In the rows, zero is written as 128.
Here are made-up nodes, facts about them, and rows of numbers that follow some of those facts. Name the node behind each unnamed row.

Facts:
(58)	Θ	(608); (58)	Θ	(189); (1018)	Θ	(1151)
(1176)	Θ	(564); (1130)	Θ	(1169); (1130)	Θ	(825)
(314)	Θ	(714); (314)	Θ	(1108); (558)	Θ	(79)
(558)	Θ	(407); (558)	Θ	(717); (753)	Θ	(280)
(753)	Θ	(980); (472)	Θ	(696); (1225)	Θ	(1036)
(944)	Θ	(759); (944)	Θ	(697); (485)	Θ	(642)
(485)	Θ	(453); (956)	Θ	(1014); (265)	Θ	(717)
(265)	Θ	(714); (49)	Θ	(1108); (697)	Θ	(407)
(697)	Θ	(642); (737)	Θ	(280); (935)	Θ	(1116)
(935)	Θ	(649); (935)	Θ	(1108); (261)	Θ	(717)
(261)	Θ	(160); (833)	Θ	(717); (300)	Θ	(951)
(294)	Θ	(1073); (294)	Θ	(79); (294)	Θ	(1014)
(294)	Θ	(564); (691)	Θ	(1108); (309)	Θ	(927)
(309)	Θ	(1108); (309)	Θ	(453); (831)	Θ	(1108)
(1246)	Θ	(717); (1081)	Θ	(608); (1081)	Θ	(564)
(1081)	Θ	(1246); (598)	Θ	(114); (598)	Θ	(1177)
(642)	Θ	(265); (642)	Θ	(1108); (626)	Θ	(642)
(458)	Θ	(81); (792)	Θ	(413); (792)	Θ	(1108)
(160)	Θ	(1014); (1035)	Θ	(1151); (871)	Θ	(1073)
(871)	Θ	(1225); (930)	Θ	(1108); (1169)	Θ	(280)
(1169)	Θ	(23); (1186)	Θ	(1169); (1186)	Θ	(160)
(1186)	Θ	(714); (1186)	Θ	(1108); (988)	Θ	(1108)
(608)	Θ	(1108); (1080)	Θ	(234); (122)	Θ	(189)
(122)	Θ	(1151); (122)	Θ	(1108); (228)	Θ	(608)
(825)	Θ	(956); (240)	Θ	(715); (240)	Θ	(1132)
(940)	Θ	(717); (940)	Θ	(642); (1138)	Θ	(833)
(799)	Θ	(114); (799)	Θ	(1108); (848)	Θ	(409)
(721)	Θ	(1073); (400)	Θ	(1073); (407)	Θ	(1108)
(927)	Θ	(940); (62)	Θ	(189); (715)	Θ	(1073)
(715)	Θ	(1108); (696)	Θ	(519); (717)	Θ	(189)
(717)	Θ	(564); (717)	Θ	(1108); (17)	Θ	(717)
(79)	Θ	(1108); (23)	Θ	(409); (23)	Θ	(825)
(639)	Θ	(265); (639)	Θ	(564); (413)	Θ	(608)
(413)	Θ	(79); (413)	Θ	(926); (413)	Θ	(642)
(413)	Θ	(1108); (391)	Θ	(79); (391)	Θ	(717)
(391)	Θ	(1151); (285)	Θ	(608); (253)	Θ	(697)
(253)	Θ	(1151); (253)	Θ	(1108); (253)	Θ	(1036)
(319)	Θ	(1014); (649)	Θ	(1108); (189)	Θ	(1108)
(275)	Θ	(951); (275)	Θ	(564); (599)	Θ	(1237)
(599)	Θ	(1151); (564)	Θ	(1108); (82)	Θ	(714)
(82)	Θ	(1237); (280)	Θ	(407); (280)	Θ	(714)
(280)	Θ	(715); (280)	Θ	(1018); (658)	Θ	(956)
(654)	Θ	(1132); (453)	Θ	(599); (596)	Θ	(409)
(596)	Θ	(759); (596)	Θ	(294); (471)	Θ	(564)
(1151)	Θ	(1014); (1151)	Θ	(1108); (878)	η	(238)
(485)	η	(81); (353)	η	(1182); (1108)	η	(240)
(81)	η	(871); (1237)	η	(300); (697)	η	(1018)
(833)	η	(878); (833)	η	(49); (980)	η	(704)
(691)	η	(951); (691)	η	(228); (1246)	η	(940)
(1081)	η	(926); (598)	η	(471); (988)	η	(508)
(825)	η	(1186); (240)	η	(1108); (721)	η	(871)
(193)	η	(1073); (927)	η	(1182); (696)	η	(951)
(717)	η	(1246); (843)	η	(1138); (79)	η	(805)
(639)	η	(935); (253)	η	(940); (253)	η	(1246)
(238)	η	(737); (1070)	η	(1110); (658)	η	(944)
(714)	η	(422); (453)	η	(114); (471)	η	(598)

Some nodes and their rows:
[140 128 107 116 124 133 137 138 140 134 132 137 135 115 132 139 128 132
 118 104 122 109 133 140 142 117 142 134 119] : (294)
[149 118  70 129 140 135 112 149 157 151 151  73 117 135 136 135 152  65
  85 160 130 115 114  98   8 137 171  53 145] : (1182)
[140 124 114 126 113 130 129 123 143 139 140 125 131 120 110 134 132 132
 125 121 121 123 114 134 136 124 126 107 136] : (234)
[137 125 111 124 125 134 126 129 141 139 134 134 134 119 131 141 120 128
 127 113 115 120 123 129 141 125 128 112 144] : (753)
[140 124 113 127 114 132 131 123 142 137 140 127 131 120 112 135 132 134
 125 120 121 123 116 134 135 124 126 108 137] : (40)
[135 123 113 131 126 137 128 125 140 140 129 129 133 122 132 141 119 127
 128 126 110 124 119 128 141 118 129 110 148] : (626)
[133 127 114 128 116 130 129 124 139 141 127 131 133 119 113 136 128 136
 128 139 106 106 102 117 130 113 140 142 138] : (17)
[131 123 118 128 125 135 138 129 140 128 144 123 130 129 140 139 131 136
 122 122 127 118 124 134 124 111 119 139 157] : (831)
[142 122 120 141 128 114 126 126 139 137 132 135 123 125  87 146 130 157
 124 110 118 119 120 151 149 123 123 108 138] : (843)
[140 124 114 125 116 130 128 124 142 138 140 127 131 120 109 133 131 134
 125 119 121 123 115 132 136 126 124 108 137] : (1036)
[133 122 116 128 126 135 136 128 138 131 140 124 130 128 137 139 129 134
 123 122 123 120 123 134 130 114 122 133 153] : (792)
[141 119 121 122 109 130 136 135 134 133 127 138 137 121 141 134 125 142
 117 116 118 110 128 132 134 122 126 122 121] : (471)
[136 129  98 124 145 143 140 129 128 143 129 123 128 117 109 140 133 121
 122 121 128 120 125 139 153 110 138 132 123] : (160)
[106 137  51 158  46 138 121 118 113 128 153 119 156 117 146 142 125  78
 140 143  47 113 116 128  97 111 104 132 119] : (940)
[140 120 119 121 109 129 132 136 135 132 127 137 138 119 147 134 129 137
 117 118 119 113 125 134 127 121 126 126 121] : (1176)
[136 128 100 124 139 140 138 129 129 142 132 126 130 118 114 140 132 124
 122 118 127 121 127 138 149 113 134 128 125] : (319)
[132 125 116 124 132 137 130 131 125 135 142 126 131 125 130 136 132 139
 121 120 129 113 120 126 132 120 111 139 150] : (122)

Which node is each row?
No name comes twice in this set of rows, the named rows included.
[133 127 114 128 121 133 129 126 139 140 129 130 133 120 120 138 126 133
 128 132 110 110 110 122 133 115 138 135 141] : (558)
[133 127 112 128 121 133 130 126 138 141 127 131 132 119 114 137 128 132
 128 134 111 111 107 123 133 112 140 137 136] : (261)
[130 122 117 134 126 137 135 125 141 133 134 123 131 129 143 143 124 130
 128 130 116 122 122 130 130 109 125 128 159] : (642)
[136 120 118 128 121 134 128 130 130 137 127 131 135 123 142 138 125 131
 122 124 118 122 122 129 132 123 120 114 137] : (58)
[133 123 116 127 127 135 134 128 137 133 139 127 131 125 135 139 126 131
 123 121 122 120 122 131 132 116 122 127 152] : (309)
[137 124 109 126 128 136 129 128 139 140 129 132 134 119 134 141 118 124
 127 114 113 125 127 132 145 122 129 107 141] : (23)
[135 121 118 135 123 127 145 125 140 124 148 118 124 132 115 135 134 148
 121 122 127 118 123 136 132 118 115 128 153] : (1108)
[136 126 113 125 125 134 125 127 137 140 135 133 133 119 123 138 124 132
 127 118 117 118 119 126 139 124 127 118 143] : (82)
[137 125 111 126 130 136 125 128 143 140 133 133 134 118 138 143 116 126
 128 112 111 123 126 129 147 124 130 107 149] : (1169)
[139 127 101 125 130 138 138 124 134 141 136 122 127 118  98 136 138 125
 122 119 131 125 120 141 147 116 132 118 124] : (1014)
[136 123 115 126 122 134 127 130 133 137 132 130 133 121 131 137 127 133
 123 123 118 117 119 130 133 122 125 122 139] : (62)
[138 123 115 126 123 133 133 127 137 138 134 130 132 122 121 137 122 136
 125 117 116 118 122 130 146 123 125 113 140] : (598)
[135 128 114 118 139 135 116 131 118 143 138 131 133 118 119 135 127 137
 124 111 127 112 115 119 141 135 110 129 143] : (599)

The same nodes again, as new rows of numbers:
Some rows with their names:
[140 119 125 147 128 147 138 134 119 121 151 109 128 129 121 130 141 117
 124 144 110 125 113 127 121 125 138 102 128  91 132 143 128 132 123 108
 121] : (407)
[145 126 128 139 127 147 132 159 117 118 176 101 106 133 129 127 160 102
 129 141  99 133 126 149 124 127 134 120 130  89 137 129 129 149 137 114
 108] : (79)
[181  91 156 210 211  68 113 157 169 211 156 155 118 135 122 101 192 202
 129  68 117  58 119 181  81  98 103  98 138 158 209 119 204 146 212 163
 158] : (717)
[126 130 129 125 131 128 127 125 128 126 125 130 126 130 130 132 123 125
 129 127 134 125 131 128 132 127 129 135 127 133 125 128 124 128 126 128
 130] : (1080)
[134 113 126 151 133 145 139 130 131 129 138 113 134 124 114 140 131 127
 126 133 116 109 113 124 118 119 144 122 127 108 138 138 127 131 113 104
 120] : (642)
[ 99  97 109 112  72 160 124 147 145  70  91  35 201  94 100 157 112 148
 105  88  66  74 134 174 160 146 168 100 133 123 136 108 155 101 154 210
  52] : (485)
[136 122 127 138 130 138 136 131 124 123 142 116 126 130 126 128 135 120
 127 140 119 126 119 128 126 128 135 114 129 106 129 139 126 130 123 117
 124] : (314)
[128 135 136 127 131 126 136 142 143 139 119 148 119 126 132 131 140 143
 146 126 122 123 125 139 124 128 130 148 141 152 150 141 129 120 132 124
 122] : (261)
[116 146 115 116 146 119 138 161 114 186  44 205 133  77 180 110 180 159
  60 139  65 163  61 126  69 128  61 169 116 142 146 118 154 215 144 125
  64] : (833)
[123 133 132 129 131 127 139 116 132 128 107 153 130 131 126 137 115 131
 144 132 137 126 122 112 132 132 133 125 139 150 127 153 122 108 112 121
 141] : (1138)
[124 137 128 125 132 120 136 109 125 120 110 146 128 133 134 128 109 124
 136 138 144 135 129 112 138 134 129 122 137 143 113 150 113 112 115 129
 146] : (508)
[124 136 127 123 132 116 129 121 124 121 122 128 121 131 138 124 117 121
 125 134 138 128 138 130 139 131 123 136 128 133 117 128 118 133 128 133
 132] : (759)
[109 143 103 113 136 115 131 109  84 163  20 207 157  88 175  98 137 144
  41 150  96 194  61  77  82 134  56 117 105 128  91 125 145 197 121 134
 101] : (878)
[124 137 126 124 132 118 130 124 124 124 123 129 123 132 137 122 120 122
 126 134 135 129 136 130 138 133 124 134 129 133 119 128 119 131 128 133
 131] : (834)
[125 137 126 124 131 118 127 125 125 122 125 128 121 131 138 123 121 123
 127 133 136 128 136 131 137 131 125 133 129 133 120 129 118 131 128 133
 130] : (536)
[127 140 129 118 133 124 124 139 125 121 146 112 107 132 143 128 131 108
 126 131 127 121 148 147 140 130 123 154 124 124 124 116 118 149 138 129
 118] : (193)
[125 138 128 121 134 117 129 123 122 122 122 129 122 130 142 122 117 121
 125 134 138 130 137 131 141 132 121 135 129 133 117 130 115 132 129 133
 131] : (1177)

Name these rows:
No name comes twice in this set of rows, the named rows included.
[127 142 132 117 135 125 118 137 127 123 142 113 107 134 150 125 134 111
 125 137 130 117 149 148 145 132 125 155 121 123 127 118 118 147 137 129
 117] : (1237)
[143 128 126 137 128 146 132 153 116 117 173 100 106 133 131 127 154 103
 124 143 104 130 128 147 128 126 133 121 128  89 134 128 127 149 135 114
 108] : (988)
[130 133 138 123 132 137 123 142 145 139 123 145 121 128 134 134 149 145
 146 136 119 117 124 137 129 132 132 139 134 147 153 144 133 120 133 118
 122] : (391)
[124 130 102 133 132 136 147 112  81 153  45 196 162  95 152 102 146 141
  56 163  85 197  42  67  73 133  77  71 116 102  97 155 148 176 111 118
 110] : (49)
[124 122 130 136 133 134 131 119 137 130 123 124 133 125 120 142 119 129
 128 121 132 108 127 124 128 121 139 140 125 129 133 127 127 127 114 115
 126] : (626)
[127 149 134 117 139 130 123 151 121 116 164 109  81 142 156 137 144  86
 133 135 121 120 157 155 148 129 124 175 124 119 124 111 112 163 132 118
 105] : (353)
[165  80 154 218 222  66 110  86 183 216  84 186 161 137 104 112 132 229
 131  75 164  35 105 120  90 101 118  72 133 189 186 154 197  96 167 149
 205] : (940)
[125 129 130 127 130 129 129 123 126 122 131 128 126 132 127 138 119 120
 133 124 133 121 135 122 132 126 135 137 130 132 122 126 124 128 117 123
 131] : (240)
[125 131 138 114 127 155 106 116 144 130 108 148 129 141 131 136 136 142
 150 151 134 119 127 103 142 138 144 113 123 144 134 157 134 100 114 108
 147] : (1018)
[128 137 137 129 137 122 145 144 146 143 117 152 120 121 134 134 140 147
 146 126 120 116 121 143 123 128 131 154 145 157 157 147 126 122 132 122
 118] : (17)
[125 123 133 117 119 146 106 141 132 126 152 116 117 137 120 148 136 114
 136 108 124 124 147 130 132 120 134 151 116 129 126  94 140 135 128 124
 119] : (825)
[ 97 113 104 104  70 145 134 132 132  57  70  51 206  97 112 136  98 148
 107 101  78  98 133 170 172 158 157  77 148 139 119 131 144  88 163 233
  67] : (81)
[124 124 126 127 122 127 128 125 125 125 132 131 128 131 119 140 116 119
 131 113 133 132 134 124 126 122 129 132 129 134 120 115 129 126 122 132
 134] : (400)

Now the same nodes, written a new way:
Some rows with their names:
[133  96 129 128 119 103 139 150 139 107 112 119 133] : (697)
[135 116 121 120 133 110 143 140 112 130 112 135 120] : (1225)
[110  67  35 100 116 127  53 110  34  92 146 180 136] : (940)
[109 129 103 143 131 104 142 137 116 116 145 120 112] : (715)
[143 105 108 155 112 136 120 128 127 153 112 109 124] : (639)
[141 116 118 114 143 117 142 139  98 126 131 158 108] : (300)
[172  66 107  88  50 138 203 118 145 159  79  68  86] : (833)
[133 115 119 128 130 112 143 135 116 131 114 137 120] : (596)
[121 129 106 104 149 113 141 149  97 113 153 141  99] : (935)
[132 146 108 105 121 141 155  92 145 140 130 130 138] : (956)
[107 136  94 113 139 112 139 148 112 115 150 106 106] : (930)
[ 71  78  74 130 213 150 190 119  99 167  80  59 119] : (721)
[139 148 110  93 135 136 150 111 123 152 112 126 125] : (1014)
[134 122 123  63 143 116 162 134 122  96 149 158 123] : (1018)
[143 125 125  98 153 109 142 151  85 134 114 159 103] : (114)
[ 76  85  78  87 240 147 198 137  67 171  75  76 102] : (81)
[110 155  96  63 135 134 159 116 143 108 160 106 132] : (1151)

Name these rows:
No name comes twice in this set of rows, the named rows included.
[146 109 115 102 142 125 140 143  98 127 133 155 106] : (1138)
[135  88 136 118  85  65 241 114 118  95 117 157  81] : (737)
[126 101 130 140 125  92 151 140 126 100 122 148 130] : (1169)
[ 69  72  70 102 240 144 205 125  58 146 119 115  91] : (871)
[110 135  88 111 138 119 136 149 108 117 156 100 103] : (189)
[106 131  96 114 139 107 142 152 115 102 158 108 108] : (407)
[137 109 123 110 143 111 147 142 100 114 131 160 111] : (944)
[104 130  93 137 135 104 137 144 112 111 156 110 107] : (608)
[112 136  94 122 128 122 129 146 127 122 145  82 117] : (79)
[159 125 141 104 144 116 132 154  94 132 120 152 108] : (1182)
[ 79 130  43 136 101 102  60  98  84  97 110  99 183] : (253)
[137 110 104 152 122 132 127 124 111 147 120 130 112] : (275)
[ 73 186  49 135 103  68 163 173 194 152 101 110  89] : (691)

